Here is a tiny trained network, its code and every weight. The questions are about switching its units off for an input and a class, where a switched-off unit gives its printed mean instead of its output.

import numpy as np


def w(rows, s, z=0):
    codes = np.array(rows[::2]) - 128.0
    scale = np.full(codes.shape[1], s)
    scale[-1] = z or s
    return codes * scale


def f(y):
    return np.maximum(y, 0)


def log_softmax(a):
    a = a - a.max(-1, keepdims=True)
    return a - np.log(np.exp(a).sum(-1, keepdims=True))


def net(x, mask):
    res = np.array(x, float).reshape(1, 8) / 4 @ E
    y = f(res @ A[0][:, :-1].T + A[0][:, -1])
    res = res + np.where(mask, y, B[0][:, -1]) @ B[0][:, :-1]
    return log_softmax(res[-1] @ U[:, :-1].T + U[:, -1])


A, B = {}, {}
E = w([
[110,123,141,108,167,110,128,204,226,167,123,170],'x0',
[184,23,172,124,115,53,117,143,159,134,126,18],'x1',
[52,151,191,151,83,104,151,75,177,132,235,124],'x2',
[114,229,117,116,129,67,154,188,141,3,108,74],'x3',
[209,220,241,57,122,162,71,107,139,154,127,126],'x4',
[126,128,129,126,134,129,133,126,126,126,133,127],'x5',
[158,87,191,152,99,171,213,171,118,77,119,160],'x6',
[179,108,84,160,114,182,58,136,189,48,193,134],'x7',
],0.0076)
A[0] = w([
[84,91,34,187,103,105,169,98,112,111,114,130,44],'N0',
[84,167,78,108,179,62,49,101,120,153,161,123,134],'N1',
[175,166,152,93,101,119,106,111,126,143,120,134,28],'N2',
[91,117,123,103,190,111,151,224,237,174,125,183,154],'N3',
[44,155,204,163,88,91,164,100,170,128,254,128,55],'N4',
[119,97,100,156,147,108,146,134,125,117,133,141,30],'N5',
[127,83,126,140,151,157,123,111,139,186,131,159,17],'N6',
[87,156,186,115,159,73,204,102,98,181,113,99,106],'N7',
[129,189,100,114,132,103,151,168,131,71,145,84,40],'N8',
[169,132,103,157,125,183,90,132,181,95,163,102,34],'N9',
[110,125,107,140,104,145,163,60,24,107,115,73,134],'N10',
[70,83,54,199,151,111,167,162,119,124,158,138,1],'N11',
[101,176,94,83,112,169,153,136,120,119,131,180,34],'N12',
[132,69,151,120,124,144,125,121,101,156,162,161,41],'N13',
[179,129,87,108,181,142,127,193,100,127,82,128,60],'N14',
[104,165,64,74,132,108,75,93,131,180,145,107,85],'N15',
[100,213,84,150,139,175,122,113,95,118,128,233,50],'N16',
[160,71,186,151,130,85,125,193,131,120,148,66,127],'N17',
[162,116,204,148,108,132,191,146,114,106,112,153,115],'N18',
[93,99,78,140,112,94,181,170,145,151,119,121,95],'N19',
[187,101,68,115,167,166,97,173,77,115,31,133,50],'N20',
[124,146,166,120,110,95,169,134,62,185,59,108,69],'N21',
[207,212,212,82,120,150,113,103,158,165,160,123,26],'N22',
[195,203,221,86,128,181,80,127,125,142,112,114,25],'N23',
[131,127,160,143,84,196,211,179,96,88,139,204,120],'N24',
[117,75,119,128,131,179,72,89,97,180,144,148,54],'N25',
[192,80,159,124,107,77,106,126,142,131,133,44,83],'N26',
[149,74,127,107,154,123,130,74,124,149,134,182,3],'N27',
[103,151,78,127,117,100,54,103,135,152,101,99,49],'N28',
[158,76,140,130,120,169,121,84,146,205,165,166,63],'N29',
[148,75,120,124,93,75,123,122,143,145,112,77,66],'N30',
[159,135,107,150,83,151,119,81,39,99,165,113,140],'N31',
[145,162,159,139,138,146,128,146,137,123,110,118,54],'N32',
[128,167,127,124,125,101,118,167,127,104,127,120,25],'N33',
[144,183,122,119,124,81,120,143,141,75,116,108,39],'N34',
[197,122,90,190,93,182,62,118,162,64,212,120,124],'N35',
[168,96,141,125,126,74,117,129,126,126,134,95,33],'N36',
[183,139,74,100,165,128,127,160,89,125,71,134,46],'N37',
[127,170,119,116,142,92,131,151,142,84,132,121,25],'N38',
[92,143,146,104,117,86,188,114,64,184,74,119,48],'N39',
[173,125,128,117,170,143,111,170,97,133,47,130,76],'N40',
[159,78,132,93,134,84,122,102,161,106,125,81,10],'N41',
[92,168,145,103,143,68,156,139,137,37,127,83,77],'N42',
],0.01,0.0089)
B[0] = w([
[66,54,157,40,153,149,90,129,73,93,126,86,184],'N0',
[221,90,90,144,117,173,240,139,137,69,140,108,219],'N1',
[101,77,148,96,178,120,115,148,106,86,140,85,148],'N2',
[206,174,255,115,166,111,89,34,139,62,109,139,255],'N3',
[153,80,69,130,4,140,84,32,139,195,160,132,238],'N4',
[150,94,109,113,155,139,104,131,91,112,142,89,139],'N5',
[118,135,130,166,118,70,132,177,85,102,68,142,155],'N6',
[158,153,73,102,148,111,91,213,174,152,186,189,219],'N7',
[116,133,159,179,98,60,140,180,51,158,55,153,172],'N8',
[93,149,152,108,145,116,108,226,146,153,182,187,160],'N9',
[187,179,233,123,166,100,103,69,169,65,123,148,211],'N10',
[67,53,142,61,156,141,82,160,81,82,145,71,177],'N11',
[76,160,153,152,177,150,136,116,121,230,116,94,161],'N12',
[106,160,115,156,72,113,157,179,73,99,79,107,151],'N13',
[128,118,129,138,54,116,114,87,145,145,163,118,180],'N14',
[220,99,106,161,125,181,187,156,140,52,105,95,189],'N15',
[7,183,151,171,183,199,168,94,162,235,133,64,210],'N16',
[110,169,117,153,165,181,183,84,147,172,114,111,211],'N17',
[183,104,75,147,136,159,186,139,132,67,139,119,190],'N18',
[117,106,139,73,158,133,91,118,110,100,144,122,185],'N19',
[134,126,94,144,44,111,79,69,136,181,156,129,203],'N20',
[132,138,111,105,144,124,112,202,180,138,177,161,191],'N21',
[77,39,108,85,140,128,86,122,79,78,119,71,208],'N22',
[66,39,108,74,167,120,100,132,75,70,139,75,203],'N23',
[193,97,66,158,150,151,202,132,176,99,98,100,220],'N24',
[116,169,165,177,101,63,155,178,66,123,55,150,179],'N25',
[87,180,113,169,176,192,155,98,148,183,111,107,197],'N26',
[102,133,141,149,103,98,130,158,99,105,104,119,140],'N27',
[177,81,95,156,123,163,182,155,167,69,110,128,157],'N28',
[100,153,121,177,96,49,172,169,41,115,54,152,194],'N29',
[63,179,142,137,156,169,149,107,135,153,128,117,171],'N30',
[182,168,199,101,138,118,90,77,173,96,96,134,199],'N31',
[115,106,116,152,125,129,133,118,85,83,121,130,138],'N32',
[112,124,158,158,123,109,119,164,81,128,90,119,138],'N33',
[127,120,150,152,124,90,140,156,65,138,71,144,161],'N34',
[162,167,85,73,168,78,110,215,169,168,180,201,230],'N35',
[50,147,138,154,158,170,138,119,140,181,101,99,147],'N36',
[102,127,116,145,29,139,111,101,159,162,157,138,175],'N37',
[110,116,154,169,112,95,118,152,90,138,76,131,147],'N38',
[117,140,107,131,151,138,82,218,187,153,178,174,190],'N39',
[117,92,112,108,56,130,125,92,141,147,172,139,184],'N40',
[56,163,149,160,148,196,150,145,106,159,141,113,149],'N41',
[102,128,121,166,92,62,152,141,44,145,70,175,201],'N42',
],0.0078,0.01)
U = w([
[74,38,136,64,162,120,71,138,74,77,136,69,98],'0',
[117,137,143,184,91,55,134,170,62,116,66,148,103],'1',
[67,169,138,164,176,184,148,103,145,167,133,89,101],'2',
[142,98,101,128,2,113,73,65,147,143,174,134,111],'3',
[148,138,109,95,167,98,81,221,169,131,186,190,113],'4',
[156,126,119,114,150,107,125,104,120,103,121,124,250],'5',
[203,78,106,156,130,158,193,143,148,68,120,100,117],'6',
[181,153,238,114,158,100,68,61,147,81,115,135,117],'7',
],0.0093,0.02)

Each question gives the input, the list of numbers given to net, and the class t.
The units are the neurons (one row each of A and B). Each row of codes is followed by its name. A weight is (code - 128) times the scale printed after its matrix; where a second scale follows, it is the last column's (A, B and U).
mask holds one flag per neuron, in row order. A switched-off neuron (its flag False) gives its mean, the last column of its row in B, instead of its output. The means were averaged over made-up inputs and are rounded, as every weight is.
A unit's drop is (log p(t) with every unit on - log p(t) with that unit switched off) / (log p(t) with every unit on - log p(t) with every unit switched off).
The circuit of an input: a set's keep is (log p(t) with only the set's units on - log p(t) with every unit switched off) / (log p(t) with every unit on - log p(t) with every unit switched off). Starting from the 12 units with the biggest drops (on a tie, the unit counted first), units are removed one at a time, each time the one whose removal leaves the highest keep (on an exact tie, the one counted first), for as long as the keep stays at least 0.8.
units of the circuit, in order: the units of the circuit, biggest drop first
unit that matters most: the unit with the biggest drop
top k neurons: the k neurons with the biggest drops, biggest first
drop when u is switched off: that unit's drop, to one decimal
input [-7,-4,-4,4,-7,-5,4,3], class 0: unit that matters most -> N0
input [6,-6,3,-6,4,-6,-7,0], class 6: units of the circuit, in order -> [N1, N15]
input [-4,-6,-1,-1,4,-1,-6,3], class 2: top 2 neurons -> [N16, N3]
input [7,2,2,-7,-2,8,-5,-8], class 4: top 4 neurons -> [N7, N39, N21, N42]
input [-6,-2,-3,6,-4,3,6,-7], class 4: top 3 neurons -> [N39, N21, N7]
input [-7,-2,-3,-3,-6,-2,0,0], class 7: top 2 neurons -> [N10, N31]
input [2,-4,-6,-8,-8,0,6,2], class 0: top 2 neurons -> [N11, N0]
input [3,8,-6,-3,-7,-8,5,-7], class 2: units of the circuit, in order -> [N17, N30]
input [3,7,6,-5,7,-6,8,1], class 6: top 3 neurons -> [N18, N17, N16]
input [4,-1,-7,-1,3,-4,-8,-8], class 4: top 4 neurons -> [N39, N21, N4, N7]
input [2,6,4,7,-1,1,6,-1], class 1: top 2 neurons -> [N42, N8]
input [4,-8,-2,4,7,-4,-8,3], class 2: top 2 neurons -> [N16, N12]
input [-8,4,-5,-6,8,-4,-3,1], class 0: top 2 neurons -> [N23, N22]
input [8,0,0,2,-2,0,7,-5], class 7: unit that matters most -> N3
input [6,7,-6,6,-7,-7,-5,7], class 0: top 3 neurons -> [N11, N0, N19]
input [-4,-1,-5,-2,4,-3,-8,-6], class 6: units of the circuit, in order -> [N15, N1]
input [-7,1,-4,6,3,-6,-3,-7], class 4: top 4 neurons -> [N21, N39, N7, N3]
input [-3,-5,-8,-2,-7,2,-2,-4], class 3: top 3 neurons -> [N20, N37, N14]
input [1,5,1,6,-2,1,-5,-7], class 4: top 4 neurons -> [N7, N39, N21, N29]
input [2,2,-2,-1,1,-7,-4,8], class 4: unit that matters most -> N35
input [0,7,8,7,-1,-1,-4,-6], class 3: top 2 neurons -> [N4, N29]
input [1,-1,0,7,6,1,-6,1], class 1: units of the circuit, in order -> [N8, N42]
input [-6,0,1,2,-5,-1,5,5], class 7: drop when N10 is switched off -> 0.6
input [-1,7,7,-2,4,5,-5,-4], class 2: drop when N17 is switched off -> 0.2
input [4,3,7,2,-6,-3,-4,4], class 3: drop when N22 is switched off -> 0.2
input [2,1,-2,6,7,1,0,8], class 4: drop when N3 is switched off -> 0.1
input [1,5,2,5,6,0,8,-3], class 6: units of the circuit, in order -> [N18]
